Below are the code and all the weights of a small trained network. Each question names an input and a class and asks about switching units off, where a switched-off unit gives its printed mean instead of its output.

import numpy as np


def w(rows, s, z=0):
    codes = np.array(rows[::2]) - 128.0
    scale = np.full(codes.shape[1], s)
    scale[-1] = z or s
    return codes * scale


def norm(h):
    return h / np.sqrt((h * h).mean(-1, keepdims=True) + 1e-5)


def f(y):
    return np.maximum(y, 0)


def log_softmax(a):
    a = a - a.max(-1, keepdims=True)
    return a - np.log(np.exp(a).sum(-1, keepdims=True))


def net(x, mask):
    res = np.array(x, float).reshape(1, 8) / 4 @ E
    u = 0
    for l in range(3):
        y = f(norm(res) @ A[l][:, :-1].T + A[l][:, -1])
        res = res + np.where(mask[u : u + 10], y, B[l][:, -1]) @ B[l][:, :-1]
        u += 10
    return log_softmax(norm(res)[-1] @ U[:, :-1].T + U[:, -1])


A, B = {}, {}
E = w([
[111,102,115,105,189,96,42,168,164],'x0',
[132,130,130,133,127,120,126,124,132],'x1',
[177,220,62,63,147,120,148,133,147],'x2',
[139,146,57,254,215,124,134,133,78],'x3',
[129,128,126,128,125,126,128,128,127],'x4',
[131,128,132,130,130,125,127,124,131],'x5',
[70,156,143,95,165,103,119,63,65],'x6',
[127,132,138,129,139,135,131,125,139],'x7',
],0.0063)
A[0] = w([
[252,68,100,177,62,191,138,200,208,35],'0.n0',
[136,152,165,121,141,174,110,139,131,111],'0.n1',
[167,123,209,120,193,144,117,113,229,122],'0.n2',
[35,155,142,82,184,109,118,31,21,42],'0.n3',
[116,4,225,210,112,206,118,152,96,95],'0.n4',
[224,36,92,130,126,150,164,164,179,2],'0.n5',
[125,134,82,152,71,189,244,84,108,67],'0.n6',
[167,82,190,149,138,50,125,76,88,136],'0.n7',
[136,115,82,185,154,82,131,182,142,103],'0.n8',
[226,242,60,55,142,124,155,167,157,56],'0.n9',
],0.0045,0.0055)
B[0] = w([
[2,242,140,137,92,119,103,151,114,218],'0.n0',
[121,133,145,101,128,95,137,133,119,131],'0.n1',
[121,146,125,109,104,125,142,159,66,174],'0.n2',
[48,222,156,145,101,95,128,185,124,220],'0.n3',
[139,120,28,78,134,80,215,82,174,253],'0.n4',
[30,246,148,178,72,153,83,178,183,146],'0.n5',
[205,162,224,141,123,73,176,187,54,190],'0.n6',
[120,152,71,96,125,108,166,143,126,188],'0.n7',
[149,179,102,136,128,146,120,90,85,199],'0.n8',
[91,79,68,84,186,67,220,88,184,254],'0.n9',
],0.006,0.0033)
A[1] = w([
[160,105,175,88,114,108,132,148,137,3],'1.n0',
[181,162,99,142,172,124,129,102,104,105],'1.n1',
[131,108,134,115,168,122,3,177,147,38],'1.n2',
[59,5,169,205,92,114,122,110,128,109],'1.n3',
[109,109,100,125,173,131,68,165,171,44],'1.n4',
[159,124,133,193,90,184,113,178,203,105],'1.n5',
[127,149,148,61,81,126,134,104,135,144],'1.n6',
[111,102,72,94,175,124,88,105,147,79],'1.n7',
[145,189,97,183,156,149,139,144,58,128],'1.n8',
[123,114,82,133,104,149,157,76,133,119],'1.n9',
],0.0077,0.003)
B[1] = w([
[117,81,147,150,127,182,85,118,172,146],'1.n0',
[119,35,145,106,92,136,95,143,167,200],'1.n1',
[220,161,209,109,95,105,175,178,55,167],'1.n2',
[171,183,38,43,207,72,203,132,183,186],'1.n3',
[174,151,188,148,114,99,172,151,82,171],'1.n4',
[2,232,127,121,139,137,136,147,103,163],'1.n5',
[141,69,71,189,152,196,67,134,124,232],'1.n6',
[193,146,181,139,72,128,207,136,96,188],'1.n7',
[131,52,140,127,107,161,56,129,187,254],'1.n8',
[162,137,150,87,183,129,117,162,128,173],'1.n9',
],0.0061,0.0054)
A[2] = w([
[131,147,142,156,100,177,106,161,128,69],'2.n0',
[93,100,140,67,25,206,63,107,156,83],'2.n1',
[141,63,181,76,88,186,53,101,155,80],'2.n2',
[139,136,128,48,98,155,172,133,135,145],'2.n3',
[223,164,242,128,117,107,146,177,99,104],'2.n4',
[195,124,201,197,45,182,217,73,66,43],'2.n5',
[162,71,103,255,168,168,78,117,102,85],'2.n6',
[108,168,83,167,130,60,138,132,103,188],'2.n7',
[16,205,190,111,161,110,56,48,46,4],'2.n8',
[153,191,92,181,83,130,99,205,202,113],'2.n9',
],0.0058,0.0036)
B[2] = w([
[125,152,104,105,171,126,130,118,129,150],'2.n0',
[120,118,109,224,159,149,61,80,146,207],'2.n1',
[190,51,106,219,179,193,73,55,129,178],'2.n2',
[136,80,101,205,176,116,89,116,96,255],'2.n3',
[155,126,182,157,103,120,137,91,66,199],'2.n4',
[219,151,215,77,183,37,74,215,53,188],'2.n5',
[157,54,138,132,86,208,18,28,177,216],'2.n6',
[118,112,150,73,89,192,117,122,144,249],'2.n7',
[27,211,136,172,1,178,147,240,205,211],'2.n8',
[27,140,186,115,109,123,126,86,76,233],'2.n9',
],0.0064,0.0039)
U = w([
[146,37,106,200,144,190,28,61,146,124],'0',
[21,209,142,146,81,130,132,171,136,252],'1',
[158,95,39,65,197,69,226,99,153,52],'2',
[237,123,245,143,131,78,127,157,31,54],'3',
],0.011,0.0013)

Each question gives the input, the list of numbers given to net, and the class t.
The units are the neurons (one row each of A and B). Each row of codes is followed by its name. A weight is (code - 128) times the scale printed after its matrix; where a second scale follows, it is the last column's (A, B and U).
mask holds one flag per neuron, layer by layer. A switched-off neuron (its flag False) gives its mean, the last column of its row in B, instead of its output. The means were averaged over made-up inputs and are rounded, as every weight is.
A unit's drop is (log p(t) with every unit on - log p(t) with that unit switched off) / (log p(t) with every unit on - log p(t) with every unit switched off).
unit that matters most: the unit with the biggest drop
top k neurons: the k neurons with the biggest drops, biggest first
top k neurons in layer l: the k neurons of layer l with the biggest drops, biggest first
input [-5,-6,6,6,-4,-5,-2,-5], class 0: top 2 neurons in layer 1 -> [1.n8, 1.n3]
input [-8,6,6,3,0,-1,-5,0], class 3: unit that matters most -> 0.n6
input [3,1,-7,-6,-8,-6,-3,7], class 2: top 2 neurons -> [1.n3, 1.n8]
input [8,4,-4,7,2,-4,-6,-8], class 3: top 3 neurons -> [1.n2, 1.n4, 1.n6]
input [-8,5,4,-8,-2,8,-5,-6], class 0: top 2 neurons in layer 2 -> [2.n1, 2.n2]
input [-6,-3,1,-5,1,-3,2,-2], class 3: top 2 neurons -> [2.n5, 0.n6]
input [-1,4,4,-5,-2,8,-5,-6], class 0: top 4 neurons -> [1.n6, 0.n3, 1.n3, 2.n1]
input [-6,-4,-8,-7,-8,-7,3,-4], class 2: top 3 neurons in layer 1 -> [1.n3, 1.n8, 1.n1]
input [-6,2,-7,-4,4,0,-6,3], class 2: top 2 neurons -> [1.n3, 0.n4]
input [7,1,1,-3,-5,6,5,-7], class 3: top 2 neurons -> [1.n2, 0.n0]
input [3,-5,0,-2,3,3,3,5], class 1: top 3 neurons -> [0.n3, 1.n8, 2.n8]
input [-4,1,0,-8,-3,-5,8,-8], class 0: top 2 neurons in layer 2 -> [2.n2, 2.n1]
input [-8,-1,6,-7,-6,-6,-4,-8], class 3: top 4 neurons -> [0.n6, 1.n8, 2.n5, 1.n1]
input [3,-1,-4,2,7,4,-3,-8], class 2: unit that matters most -> 0.n4
input [1,1,-7,3,-8,-5,8,-2], class 1: top 2 neurons -> [0.n3, 2.n8]
input [5,2,-2,5,5,-1,-6,-2], class 1: top 2 neurons -> [1.n5, 1.n6]
input [-5,-3,4,-3,-8,2,-3,-4], class 3: top 2 neurons -> [0.n6, 0.n4]
input [5,0,-8,1,3,-3,7,-8], class 2: top 2 neurons in layer 0 -> [0.n0, 0.n4]
input [1,6,-4,5,-4,0,-6,-4], class 1: top 2 neurons in layer 0 -> [0.n0, 0.n5]
input [3,-2,-6,5,4,-6,-8,-8], class 1: unit that matters most -> 1.n5
input [1,7,-7,3,8,5,8,-5], class 1: top 2 neurons in layer 0 -> [0.n3, 0.n9]
